Below is a small trained network, with its code and all its weights. Each question gives an input and a class and asks what happens when units are switched off, that is, made to give their printed mean instead of their output.

import numpy as np


def w(rows, s, z=0):
    codes = np.array(rows[::2]) - 128.0
    scale = np.full(codes.shape[1], s)
    scale[-1] = z or s
    return codes * scale


def f(y):
    return np.maximum(y, 0)


def log_softmax(a):
    a = a - a.max(-1, keepdims=True)
    return a - np.log(np.exp(a).sum(-1, keepdims=True))


def net(x, mask):
    res = np.array(x, float).reshape(1, 5) / 4 @ E
    y = f(res @ A[0][:, :-1].T + A[0][:, -1])
    res = res + np.where(mask, y, B[0][:, -1]) @ B[0][:, :-1]
    return log_softmax(res[-1] @ U[:, :-1].T + U[:, -1])


A, B = {}, {}
E = w([
[141,88,203,156,163],'x0',
[150,109,129,132,71],'x1',
[124,119,127,128,134],'x2',
[137,136,129,127,115],'x3',
[106,143,167,6,120],'x4',
],0.016)
A[0] = w([
[59,160,203,55,83,75],'n1',
[129,178,51,123,120,161],'n2',
[50,161,56,130,89,105],'n3',
[97,124,110,103,184,211],'n4',
[170,128,185,128,168,226],'n5',
[198,108,145,109,122,157],'n6',
[111,144,186,156,142,253],'n7',
[141,62,181,138,158,171],'n8',
[182,127,97,176,161,79],'n9',
[126,140,140,113,104,87],'n10',
[144,154,249,177,130,68],'n11',
[23,154,7,126,83,122],'n12',
[159,88,94,155,114,51],'n13',
[166,122,120,119,130,58],'n14',
[115,135,102,171,120,101],'n15',
[164,200,82,241,137,72],'n16',
],0.013,0.0024)
B[0] = w([
[218,45,68,30,249,223],'n1',
[69,184,135,125,70,195],'n2',
[75,219,179,233,95,195],'n3',
[175,105,133,146,120,160],'n4',
[83,161,215,126,175,181],'n5',
[144,148,115,99,87,157],'n6',
[135,189,154,145,93,175],'n7',
[120,211,145,142,70,194],'n8',
[114,80,37,187,169,195],'n9',
[162,99,138,121,130,147],'n10',
[2,181,168,175,74,198],'n11',
[95,206,199,207,72,229],'n12',
[168,83,81,160,147,173],'n13',
[139,134,128,121,116,130],'n14',
[183,79,81,83,208,176],'n15',
[121,55,56,99,158,253],'n16',
],0.0081,0.015)
U = w([
[156,164,253,184,61,252],'0',
[224,80,79,109,178,4],'1',
],0.013,0.002)

Each question gives the input, the list of numbers given to net, and the class t.
The units are the neurons (one row each of A and B). Each row of codes is followed by its name. A weight is (code - 128) times the scale printed after its matrix; where a second scale follows, it is the last column's (A, B and U).
mask holds one flag per neuron, in row order. A switched-off neuron (its flag False) gives its mean, the last column of its row in B, instead of its output. The means were averaged over made-up inputs and are rounded, as every weight is.
A unit's drop is (log p(t) with every unit on - log p(t) with that unit switched off) / (log p(t) with every unit on - log p(t) with every unit switched off).
The circuit of an input: a set's keep is (log p(t) with only the set's units on - log p(t) with every unit switched off) / (log p(t) with every unit on - log p(t) with every unit switched off). Starting from the 12 units with the biggest drops (on a tie, the unit counted first), units are removed one at a time, each time the one whose removal leaves the highest keep (on an exact tie, the one counted first), for as long as the keep stays at least 0.8.
units of the circuit, in order: the units of the circuit, biggest drop first
k most important neurons: the k neurons with the biggest drops, biggest first
drop of u: that unit's drop, to one decimal
input [3,-6,-6,5,6], class 1: units of the circuit, in order => n1
input [-3,2,-1,3,4], class 1: 2 most important neurons => n1, n11
input [2,-5,3,6,3], class 1: 3 most important neurons => n12, n3, n1
input [-5,-6,1,-8,5], class 0: 3 most important neurons => n12, n16, n3
input [5,-6,-6,8,-6], class 1: 4 most important neurons => n16, n12, n9, n3
input [-5,-3,2,-5,4], class 0: 2 most important neurons => n12, n16
input [2,1,-8,0,-3], class 1: 3 most important neurons => n12, n3, n2
input [3,4,5,2,4], class 1: 3 most important neurons => n1, n12, n3
input [-6,-5,2,-4,6], class 0: 3 most important neurons => n12, n3, n16
input [-2,-8,-5,-4,-2], class 0: 2 most important neurons => n1, n13
input [-2,3,0,0,8], class 1: drop of n1 => 0.1
input [-1,-1,-8,-1,-5], class 1: drop of n2 => 0.0
input [6,0,8,4,-8], class 1: drop of n16 => 0.9
